Here is a tiny trained network, its code and every weight. The questions are about switching its units off for an input and a target symbol, where a switched-off unit gives its printed mean instead of its output.

import numpy as np


def w(rows, s, z=0):
    codes = np.array(rows[::2]) - 128.0
    scale = np.full(codes.shape[1], s)
    scale[-1] = z or s
    return codes * scale


def f(y):
    return np.maximum(y, 0)


def softmax(a):
    e = np.exp(a - a.max(-1, keepdims=True))
    return e / e.sum(-1, keepdims=True)


def log_softmax(a):
    a = a - a.max(-1, keepdims=True)
    return a - np.log(np.exp(a).sum(-1, keepdims=True))


def net(x, mask):
    ids = ['ΦΩαβεζμξπ'.index(c) for c in x.split()]
    T = len(ids)
    res = E[ids] + P[:T]
    u = 0
    for l in range(2):
        r = res
        for j in range(3):
            rows = slice(4 * j, 4 * j + 4)
            q, k, v = (r @ M[l][rows].T for M in (Q, K, V))
            z = softmax(np.where(np.tri(T) > 0, q @ k.T / 4**0.5, -1e9)) @ v
            o = O[l][rows]
            res = res + np.where(mask[u + j], z, o[:, -1]) @ o[:, :-1]
        u += 3
        y = f(res @ A[l][:, :-1].T + A[l][:, -1])
        res = res + np.where(mask[u : u + 12], y, B[l][:, -1]) @ B[l][:, :-1]
        u += 12
    return log_softmax(res[-1] @ U[:, :-1].T + U[:, -1])


Q, K, V, O, A, B = {}, {}, {}, {}, {}, {}
E = w([
[69,125,146,87,160],'Φ',
[138,42,162,131,116],'Ω',
[167,77,134,159,146],'α',
[115,82,133,111,87],'β',
[156,65,177,148,247],'ε',
[139,102,145,120,144],'ζ',
[142,77,174,132,228],'μ',
[111,83,131,110,85],'ξ',
[139,107,133,126,151],'π',
],0.016)
P = w([
[132,105,88,102,184],'0',
[124,9,154,87,80],'1',
[153,145,109,126,136],'2',
[180,161,133,119,106],'3',
[181,175,148,127,93],'4',
[163,181,159,143,90],'5',
[140,179,157,163,86],'6',
[117,169,157,177,88],'7',
[95,153,158,189,87],'8',
[68,129,156,197,89],'9',
[40,97,153,199,94],'10',
],0.012)
Q[0] = w([
[59,195,31,68,83],'0.h1',
[158,71,177,113,228],'0.h1',
[81,165,201,80,186],'0.h1',
[130,123,83,109,104],'0.h1',
[75,110,162,192,134],'0.h2',
[132,128,102,88,158],'0.h2',
[171,135,135,103,154],'0.h2',
[161,156,170,91,110],'0.h2',
[188,106,210,12,78],'0.h3',
[158,155,250,88,112],'0.h3',
[60,92,213,105,92],'0.h3',
[132,198,165,250,197],'0.h3',
],0.011)
K[0] = w([
[107,151,95,5,106],'0.h1',
[108,104,151,179,145],'0.h1',
[117,146,179,112,147],'0.h1',
[140,111,92,109,108],'0.h1',
[104,135,173,166,130],'0.h2',
[138,117,114,110,133],'0.h2',
[147,153,141,80,116],'0.h2',
[162,161,117,109,127],'0.h2',
[175,161,160,95,90],'0.h3',
[139,171,152,146,118],'0.h3',
[83,145,157,135,116],'0.h3',
[136,133,107,166,119],'0.h3',
],0.018)
V[0] = w([
[67,151,88,64,115],'0.h1',
[122,102,108,105,130],'0.h1',
[133,162,182,115,175],'0.h1',
[190,115,124,155,154],'0.h1',
[78,67,143,2,140],'0.h2',
[205,67,125,194,140],'0.h2',
[146,49,143,65,180],'0.h2',
[62,92,220,226,111],'0.h2',
[47,144,18,51,131],'0.h3',
[184,86,39,187,90],'0.h3',
[157,86,164,113,54],'0.h3',
[167,158,97,125,131],'0.h3',
],0.008)
O[0] = w([
[169,63,227,104,134,55],'0.h1',
[133,82,147,84,154,139],'0.h1',
[124,155,132,162,99,177],'0.h1',
[121,78,80,115,120,175],'0.h1',
[255,183,133,208,146,217],'0.h2',
[110,113,113,192,119,182],'0.h2',
[182,99,106,181,72,253],'0.h2',
[82,202,80,85,84,179],'0.h2',
[196,118,180,141,151,71],'0.h3',
[99,51,91,93,154,82],'0.h3',
[116,145,95,163,167,143],'0.h3',
[124,82,134,92,122,92],'0.h3',
],0.0091,0.0059)
A[0] = w([
[96,64,110,6,125,9],'0.n1',
[132,99,129,117,102,151],'0.n2',
[127,97,105,149,141,164],'0.n3',
[146,135,138,103,140,89],'0.n4',
[118,110,96,77,98,5],'0.n5',
[120,114,119,119,160,102],'0.n6',
[109,146,136,136,161,152],'0.n7',
[129,106,124,98,168,131],'0.n8',
[121,137,142,74,164,27],'0.n9',
[117,125,108,100,115,50],'0.n10',
[118,152,129,63,125,32],'0.n11',
[137,79,131,71,138,10],'0.n12',
],0.023,0.019)
B[0] = w([
[67,236,116,250,115,128],'0.n1',
[128,140,156,157,124,166],'0.n2',
[144,146,164,110,137,255],'0.n3',
[126,153,146,109,136,131],'0.n4',
[178,240,227,100,112,128],'0.n5',
[173,78,122,160,155,129],'0.n6',
[132,137,112,99,113,175],'0.n7',
[136,139,103,144,102,133],'0.n8',
[105,141,94,115,120,128],'0.n9',
[116,63,180,134,85,128],'0.n10',
[167,97,146,183,119,128],'0.n11',
[237,29,70,74,174,128],'0.n12',
],0.02,0.0098)
Q[1] = w([
[143,107,204,109,116],'1.h1',
[143,206,101,117,179],'1.h1',
[76,89,132,85,209],'1.h1',
[171,84,133,68,137],'1.h1',
[177,203,5,125,78],'1.h2',
[144,162,79,170,32],'1.h2',
[97,159,155,244,130],'1.h2',
[100,120,193,153,140],'1.h2',
[134,91,119,42,108],'1.h3',
[161,17,89,111,92],'1.h3',
[112,140,200,134,158],'1.h3',
[127,140,147,96,50],'1.h3',
],0.012)
K[1] = w([
[119,143,75,158,146],'1.h1',
[75,180,155,106,77],'1.h1',
[174,127,151,165,165],'1.h1',
[223,153,111,55,91],'1.h1',
[117,150,211,232,154],'1.h2',
[61,159,230,148,200],'1.h2',
[88,196,22,36,92],'1.h2',
[50,244,54,40,208],'1.h2',
[195,126,178,194,122],'1.h3',
[229,188,162,92,170],'1.h3',
[132,59,99,126,83],'1.h3',
[65,155,111,147,254],'1.h3',
],0.0096)
V[1] = w([
[134,154,105,165,161],'1.h1',
[79,129,190,88,113],'1.h1',
[129,110,85,131,74],'1.h1',
[181,110,95,136,140],'1.h1',
[113,128,165,132,143],'1.h2',
[100,163,99,124,207],'1.h2',
[133,102,112,88,124],'1.h2',
[172,133,57,93,61],'1.h2',
[152,74,130,141,134],'1.h3',
[181,110,129,109,127],'1.h3',
[152,67,130,164,4],'1.h3',
[54,135,146,83,187],'1.h3',
],0.012)
O[1] = w([
[63,179,123,149,125,160],'1.h1',
[166,96,102,118,146,85],'1.h1',
[173,107,144,165,102,92],'1.h1',
[88,131,176,141,129,162],'1.h1',
[94,147,71,181,111,145],'1.h2',
[89,214,148,115,78,74],'1.h2',
[124,102,166,88,159,68],'1.h2',
[143,97,184,85,104,101],'1.h2',
[109,183,86,146,108,127],'1.h3',
[102,128,112,185,104,169],'1.h3',
[168,9,158,46,84,163],'1.h3',
[153,160,160,214,131,5],'1.h3',
],0.011)
A[1] = w([
[251,141,103,126,135,196],'1.n1',
[144,78,99,146,119,1],'1.n2',
[130,185,106,155,106,25],'1.n3',
[116,183,100,198,63,71],'1.n4',
[132,191,188,49,131,84],'1.n5',
[120,124,74,131,144,100],'1.n6',
[133,74,143,157,122,21],'1.n7',
[73,118,81,67,144,88],'1.n8',
[158,130,139,179,110,211],'1.n9',
[117,76,80,157,196,113],'1.n10',
[157,104,98,178,68,144],'1.n11',
[78,92,116,151,61,106],'1.n12',
],0.014,0.0069)
B[1] = w([
[144,142,193,124,147,212],'1.n1',
[107,144,71,142,96,136],'1.n2',
[130,63,160,98,154,168],'1.n3',
[171,88,69,100,114,245],'1.n4',
[169,81,115,251,83,154],'1.n5',
[169,186,163,167,131,160],'1.n6',
[120,149,98,91,124,142],'1.n7',
[123,87,122,116,205,166],'1.n8',
[116,197,126,104,128,242],'1.n9',
[148,78,83,130,160,161],'1.n10',
[146,170,124,104,197,254],'1.n11',
[121,109,107,170,189,240],'1.n12',
],0.014,0.0055)
U = w([
[219,211,214,151,105,79],'Φ',
[132,147,148,159,206,119],'Ω',
[1,87,130,226,149,136],'α',
[172,66,171,125,128,65],'β',
[170,118,73,136,74,37],'ε',
[27,138,160,86,83,254],'ζ',
[124,164,63,152,64,81],'μ',
[178,62,178,122,129,66],'ξ',
[71,88,161,184,51,253],'π',
],0.0096)

Each question gives the input, a string of symbols that net reads in full, and the target symbol t.
The units are the heads (4 rows each of Q, K, V and O) and the neurons (one row each of A and B). Each row of codes is followed by its name. A weight is (code - 128) times the scale printed after its matrix; where a second scale follows, it is the last column's (O, A, B and U).
mask holds one flag per unit, layer by layer, with each layer's heads first. A switched-off unit (its flag False) gives its mean, the last column of its rows in O or B, instead of its output. The means were averaged over made-up inputs and are rounded, as every weight is.
A unit's drop is (log p(t) with every unit on - log p(t) with that unit switched off) / (log p(t) with every unit on - log p(t) with every unit switched off).
The circuit of an input: a set's keep is (log p(t) with only the set's units on - log p(t) with every unit switched off) / (log p(t) with every unit on - log p(t) with every unit switched off). Starting from the 12 units with the biggest drops (on a tie, the unit counted first), units are removed one at a time, each time the one whose removal leaves the highest keep (on an exact tie, the one counted first), for as long as the keep stays at least 0.8.
units of the circuit, in order: the units of the circuit, biggest drop first
top k neurons: the k neurons with the biggest drops, biggest first
top k neurons in layer l: the k neurons of layer l with the biggest drops, biggest first
input ε ζ Φ ξ Φ π π Φ, target π: top 2 neurons : [1.n5 0.n3]
input ζ Φ Ω μ ζ β, target Ω: units of the circuit, in order : [1.n11 1.n12]
input ε Φ Φ μ Ω ζ μ Φ α μ, target π: units of the circuit, in order : [1.h2 1.n5 0.n3]
input μ Φ μ μ α ε π Φ α, target Φ: units of the circuit, in order : [1.h3 1.n1]
input α β α μ ε μ ζ Φ Ω, target Φ: top 2 neurons in layer 0 : [0.n3 0.n2]
input Φ ε β ε μ ε Φ Φ, target Φ: top 3 neurons : [0.n3 1.n1 1.n4]
input ζ ξ α μ Ω μ ξ α Φ, target Ω: units of the circuit, in order : [0.h2 1.h1 1.n8]
input Ω ζ μ Φ π ξ Φ ε, target Φ: top 3 neurons : [0.n7 0.n3 1.n1]
input Φ Φ ξ Φ μ π μ Φ Φ μ, target Φ: top 3 neurons : [0.n7 1.n1 1.n12]
input α β Ω ζ Φ Ω π, target Ω: top 3 neurons in layer 0 : [0.n2 0.n3 0.n7]
input Φ Ω β Ω α, target Ω: top neuron : [0.n2]
input μ ξ β ε π Ω ζ μ, target ζ: units of the circuit, in order : [0.h2 1.h3]
input Φ ε μ Φ μ Φ ε μ Φ Φ Ω, target Φ: units of the circuit, in order : [1.h3 0.n2 1.n9]
input α Ω Φ Ω π, target Ω: units of the circuit, in order : [0.n2 1.h2 1.n11]
input α μ ε ε Ω, target Ω: units of the circuit, in order : [1.n11 0.h2]
input μ μ ε ζ ξ μ ξ ε, target ξ: top 3 neurons in layer 1 : [1.n8 1.n9 1.n1]
input μ Φ Φ Φ Ω α Φ Φ π, target Φ: top 2 neurons in layer 0 : [0.n7 0.n3]
input π π ε β α μ ε μ β Φ ξ, target Φ: top 2 neurons : [0.n3 0.n2]
input μ Φ α ξ ε μ Φ β, target Φ: top 3 neurons : [0.n3 0.n2 1.n11]
input ξ π β Φ π β ε Φ Φ Φ ζ, target Φ: top 2 neurons : [0.n7 1.n1]
input ξ ξ μ Ω Φ, target Ω: top 3 neurons : [0.n3 0.n2 0.n7]
input π Φ α Φ Φ ζ Φ, target π: top 2 neurons : [1.n5 1.n11]
input μ β μ Φ π π Ω π μ Φ α, target Φ: top 2 neurons : [0.n3 0.n7]
input Φ Φ μ π β Φ Φ α μ ζ α, target ζ: top 2 neurons : [0.n3 0.n7]
input α μ β, target Ω: top 2 neurons : [1.n11 1.n12]
input ε Φ ξ, target Ω: top neuron : [1.n11]
input ε μ β Φ μ ε, target ζ: top neuron in layer 1 : [1.n12]
input Φ Φ Φ, target Φ: top neuron in layer 0 : [0.n4]
